Look-ups in named tables: a row name and a column name give one cell, copied from the table.

Table tar
fields: pem, saleve, faliv, darimot, gide, fite, kiv, modoki, zisome, pavekep
timabi: [54968, 62875, 27806, 60504, 37771, 45740, 37892, 42688, 33837, 49084]
nelun: [53767, 63111, 24521, 59406, 36209, 43593, 35281, 43473, 32329, 53028]
pok: [33621, 28268, 80384, 33932, 56180, 57912, 62651, 49783, 63417, 43993]
pud: [54696, 63325, 20743, 58683, 36672, 35052, 32763, 42979, 33545, 53713]
tivaki: [53295, 62917, 23765, 58878, 35855, 42825, 34629, 43752, 32139, 54279]
vipove: [54794, 63787, 22226, 59489, 36820, 37327, 33709, 42658, 33235, 51563]
pid: [53658, 62879, 22776, 58690, 35949, 41111, 34097, 43744, 32420, 55032]
repesor: [32685, 27842, 79867, 33138, 55522, 58427, 62069, 50411, 62863, 46218]
fos: [32977, 27917, 79012, 33531, 54804, 59929, 62191, 50665, 62347, 48013]
dizupa: [54465, 63957, 23266, 59731, 36859, 38554, 34160, 42523, 33020, 50183]
sel: [31998, 27979, 77982, 32352, 55000, 55468, 60335, 50600, 62469, 47438]

modoki of pok: 49783
zisome of tivaki: 32139
kiv of sel: 60335
modoki of pid: 43744
gide of pud: 36672
pem of fos: 32977
fite of sel: 55468
darimot of tivaki: 58878
saleve of pok: 28268
faliv of pok: 80384
pavekep of pid: 55032
kiv of repesor: 62069
faliv of repesor: 79867
kiv of pud: 32763
modoki of tivaki: 43752
gide of sel: 55000
pavekep of fos: 48013
Which row has the largest pem? timabi

Table mis
,voboz,lod,kifun,dubes,kivizu,tozari,nukon,mav,zubitum,tobafup
kis,152,96,134,217,156,176,193,80,132,126
dum,153,69,125,241,155,189,199,60,122,119
nekata,182,127,160,129,151,157,182,144,141,166

kivizu of nekata: 151
kivizu of dum: 155
tobafup of nekata: 166
tozari of dum: 189
voboz of dum: 153
tobafup of dum: 119
zubitum of kis: 132
nukon of nekata: 182
nukon of kis: 193
mav of kis: 80
voboz of nekata: 182
kifun of kis: 134
lod of dum: 69
tobafup of kis: 126
zubitum of nekata: 141
kivizu of kis: 156
zubitum of dum: 122

mumes =
,fidos,lanim,bitotu,gelabe
vefuz,0.278,-0.216,-0.004,-0.062
diz,-0.058,0.129,0.070,-0.319
safa,-0.485,-0.140,0.558,-0.770
sobat,-0.597,0.087,-0.634,0.033

sobat, gelabe -> 0.033
safa, fidos -> -0.485
diz, fidos -> -0.058
safa, lanim -> -0.140
vefuz, fidos -> 0.278
sobat, lanim -> 0.087
vefuz, lanim -> -0.216
diz, bitotu -> 0.070
vefuz, bitotu -> -0.004
safa, gelabe -> -0.770
vefuz, gelabe -> -0.062
diz, lanim -> 0.129
diz, gelabe -> -0.319
sobat, bitotu -> -0.634

nofoni.tsv
	nenokim	kem	pokaben	bas	bivigu	mifidum	kote
filuf	40136	42620	27883	36251	63989	53775	57465
dizes	64323	54448	74230	70898	22713	64299	81393
medu	40142	42731	27813	37596	63695	51944	58113
pur	40610	68838	69064	81931	95226	41301	44009
novut	59849	57514	75255	71616	20908	62941	88308
digave	40791	51492	40559	49902	49824	48573	76435
gek	53567	67939	82990	63081	75803	81466	56408
vuka	67564	88228	69497	59704	77562	62541	69230
tolinem	86020	26431	44001	58167	52910	56506	25144
num	56938	58903	74137	70959	23802	61843	88290
kasize	61140	88216	73164	65727	85628	59591	64861
sapigog	62419	55205	62290	70478	77881	52995	37474
kulofu	58635	63373	78328	65967	33787	72374	81373

What is the pokaben of vuka in nofoni? 69497
What is the bivigu of medu in nofoni? 63695
What is the kote of digave in nofoni? 76435
What is the bas of filuf in nofoni? 36251
What is the nenokim of num in nofoni? 56938
What is the nenokim of dizes in nofoni? 64323
What is the bivigu of pur in nofoni? 95226
What is the nenokim of tolinem in nofoni? 86020
What is the kem of filuf in nofoni? 42620
What is the pokaben of kulofu in nofoni? 78328
What is the mifidum of sapigog in nofoni? 52995
What is the bas of gek in nofoni? 63081
What is the nenokim of gek in nofoni? 53567

mido:
,bivuzu,mes,pas
zanof,-0.1,-0.1,-0.2
bib,0.8,-0.5,0.7
valebos,0.3,0.1,0.0
mag,-0.3,0.0,-0.2
fug,-0.1,-0.1,0.1
fir,0.3,0.1,0.5
gerizo,0.2,-0.3,0.4
vanu,0.0,0.5,-0.4
meb,0.5,-0.3,0.2
suzono,0.2,0.6,-0.3
sofozi,0.0,0.1,-0.4
tegos,-0.1,0.0,-0.1
zuse,-0.5,0.0,-0.4
lup,-0.2,-0.3,-0.6

mes of lup = -0.3
mes of bib = -0.5
bivuzu of lup = -0.2
mes of tegos = 0.0
pas of sofozi = -0.4
bivuzu of zanof = -0.1
pas of meb = 0.2
bivuzu of zuse = -0.5
mes of fug = -0.1
bivuzu of suzono = 0.2
bivuzu of valebos = 0.3
pas of valebos = 0.0
bivuzu of mag = -0.3
mes of zanof = -0.1
pas of suzono = -0.3
bivuzu of meb = 0.5
bivuzu of sofozi = 0.0
pas of gerizo = 0.4
mes of mag = 0.0
Row with the largest pas: bib

gigok:
	sodazuk	fisibog	simem	gup	dubere	sobi	lilebif	pelu	kibez
vurike	12.53	47.92	70.08	61.00	10.37	79.60	43.82	79.63	43.96
sotorig	17.31	58.67	23.09	23.51	60.57	51.92	91.67	49.21	73.38
zaronus	70.84	74.20	77.80	9.55	65.82	7.34	78.09	56.40	24.92
foviv	10.79	35.07	81.72	48.64	7.76	79.69	43.92	88.14	52.57
difenof	13.17	35.20	52.22	28.56	44.56	53.63	71.96	68.52	75.42
zurad	88.68	83.52	54.02	49.33	76.17	72.07	41.60	51.80	81.91
dob	76.37	24.80	54.06	61.23	83.37	47.39	31.91	29.14	67.88
rurir	22.17	88.95	12.56	83.22	15.00	54.28	40.07	9.40	15.45
reb	16.92	30.94	83.86	42.97	14.87	72.91	45.99	89.71	62.35
gibebe	84.87	33.16	65.97	50.60	84.65	41.62	33.21	30.22	61.12
vak	55.13	77.23	59.70	47.10	39.71	31.15	53.98	41.13	26.76

fisibog of rurir: 88.95
lilebif of vurike: 43.82
gup of zurad: 49.33
dubere of zurad: 76.17
lilebif of foviv: 43.92
kibez of zurad: 81.91
sodazuk of zaronus: 70.84
fisibog of sotorig: 58.67
pelu of rurir: 9.40

kuzib:
         gid  veniv  gakim  mek  poza
vep      -43    -67    -39  -42   -42
sufovim  -46    -66    -45  -42   -42
fek      -38    -68    -43  -42   -40
voro     -38    -68    -46  -41   -42
kaget    -35    -69    -44  -45   -40
pev      -41    -67    -37  -43   -44
nup      -35    -69    -38  -43   -41
vefevug  -49    -65    -35   60   -99

What is the gid of vep in kuzib? -43
What is the mek of kaget in kuzib? -45
What is the mek of vep in kuzib? -42
What is the mek of nup in kuzib? -43
What is the mek of fek in kuzib? -42
What is the veniv of pev in kuzib? -67
What is the gakim of fek in kuzib? -43
What is the gid of vefevug in kuzib? -49
What is the veniv of voro in kuzib? -68
What is the poza of vefevug in kuzib? -99
What is the gid of nup in kuzib? -35
What is the mek of vefevug in kuzib? 60
What is the poza of kaget in kuzib? -40
What is the veniv of vep in kuzib? -67
What is the mek of voro in kuzib? -41
What is the gakim of vep in kuzib? -39
What is the poza of voro in kuzib? -42
What is the gid of pev in kuzib? -41
What is the gakim of voro in kuzib? -46
Row with the largest mek: vefevug

